Here is a tiny trained network, its code and every weight. The questions are about switching its units off for an input and a class, where a switched-off unit gives its printed mean instead of its output.

import numpy as np


def w(rows, s, z=0):
    codes = np.array(rows[::2]) - 128.0
    scale = np.full(codes.shape[1], s)
    scale[-1] = z or s
    return codes * scale


def f(y):
    return y / 2 * (1 + np.tanh(0.7978845608 * (y + 0.044715 * y**3)))


def log_softmax(a):
    a = a - a.max(-1, keepdims=True)
    return a - np.log(np.exp(a).sum(-1, keepdims=True))


def net(x, mask):
    res = np.array(x, float).reshape(1, 3) / 4 @ E
    y = f(res @ A[0][:, :-1].T + A[0][:, -1])
    res = res + np.where(mask, y, B[0][:, -1]) @ B[0][:, :-1]
    return log_softmax(res[-1] @ U[:, :-1].T + U[:, -1])


A, B = {}, {}
E = w([
[155,139,115,209,35,216,116],'x0',
[38,5,76,165,144,120,129],'x1',
[15,163,105,58,188,207,40],'x2',
],0.011)
A[0] = w([
[47,202,54,70,117,229,92,242],'neuron 1',
[45,117,107,106,139,149,105,79],'neuron 2',
[68,56,128,155,134,99,169,233],'neuron 3',
[130,130,142,238,34,227,145,206],'neuron 4',
[61,141,197,83,254,48,116,248],'neuron 5',
[82,173,95,9,212,193,103,212],'neuron 6',
[206,219,191,43,116,75,61,253],'neuron 7',
],0.0095,0.0051)
B[0] = w([
[86,207,150,59,228,202,11,247],'neuron 1',
[58,122,154,115,192,163,115,179],'neuron 2',
[45,87,101,183,103,134,189,191],'neuron 3',
[151,154,101,127,77,206,59,225],'neuron 4',
[103,61,215,179,81,38,185,232],'neuron 5',
[121,121,211,154,186,50,73,248],'neuron 6',
[219,182,165,68,95,59,105,229],'neuron 7',
],0.011,0.017)
U = w([
[254,74,127,105,106,28,165,210],'0',
[55,89,102,220,62,66,202,222],'1',
[77,178,187,101,131,27,26,39],'2',
[43,52,224,207,201,145,87,2],'3',
[193,184,181,130,26,196,109,166],'4',
[77,75,33,243,42,165,54,161],'5',
[148,235,146,99,207,183,35,25],'6',
[41,68,79,100,226,239,32,116],'7',
],0.008,0.0047)

Each question gives the input, the list of numbers given to net, and the class t.
The units are the neurons (one row each of A and B). Each row of codes is followed by its name. A weight is (code - 128) times the scale printed after its matrix; where a second scale follows, it is the last column's (A, B and U).
mask holds one flag per neuron, in row order. A switched-off neuron (its flag False) gives its mean, the last column of its row in B, instead of its output. The means were averaged over made-up inputs and are rounded, as every weight is.
A unit's drop is (log p(t) with every unit on - log p(t) with that unit switched off) / (log p(t) with every unit on - log p(t) with every unit switched off).
The circuit of an input: a set's keep is (log p(t) with only the set's units on - log p(t) with every unit switched off) / (log p(t) with every unit on - log p(t) with every unit switched off). Starting from all 7 units, units are removed one at a time, each time the one whose removal leaves the highest keep (on an exact tie, the one counted first), for as long as the keep stays at least 0.8.
units of the circuit, in order: the units of the circuit, biggest drop first
most important unit: the unit with the biggest drop
top k neurons: the k neurons with the biggest drops, biggest first
input [2,-8,-2], class 4: top 3 neurons	[neuron 1; neuron 5; neuron 6]
input [-3,2,1], class 3: most important unit	neuron 7
input [1,4,-1], class 5: units of the circuit, in order	[neuron 1; neuron 5; neuron 6]
input [-6,6,0], class 1: units of the circuit, in order	[neuron 1; neuron 3]
input [-7,5,0], class 1: units of the circuit, in order	[neuron 1; neuron 3]
input [-5,1,3], class 3: units of the circuit, in order	[neuron 7; neuron 5]
input [-1,2,-5], class 1: units of the circuit, in order	[neuron 1; neuron 7]
input [1,1,-6], class 5: units of the circuit, in order	[neuron 7; neuron 5; neuron 1]
input [-5,-3,0], class 0: units of the circuit, in order	[neuron 1; neuron 2]
input [-7,-2,0], class 0: units of the circuit, in order	[neuron 1; neuron 5]
input [2,4,0], class 5: top 2 neurons	[neuron 1; neuron 6]
input [3,1,7], class 7: top 2 neurons	[neuron 7; neuron 2]
input [3,-2,-1], class 4: top 2 neurons	[neuron 1; neuron 6]
input [4,1,-5], class 5: most important unit	neuron 7
input [1,-6,-6], class 4: top 2 neurons	[neuron 5; neuron 6]
input [7,6,1], class 7: top 2 neurons	[neuron 5; neuron 7]
input [1,1,6], class 7: top 3 neurons	[neuron 1; neuron 7; neuron 2]
input [-1,6,5], class 3: top 3 neurons	[neuron 5; neuron 6; neuron 4]
input [4,1,1], class 7: top 3 neurons	[neuron 7; neuron 5; neuron 6]
input [3,-4,-8], class 4: units of the circuit, in order	[neuron 4]
input [-4,-2,0], class 0: units of the circuit, in order	[neuron 1; neuron 2]
input [-1,-4,-2], class 0: top 2 neurons	[neuron 1; neuron 4]
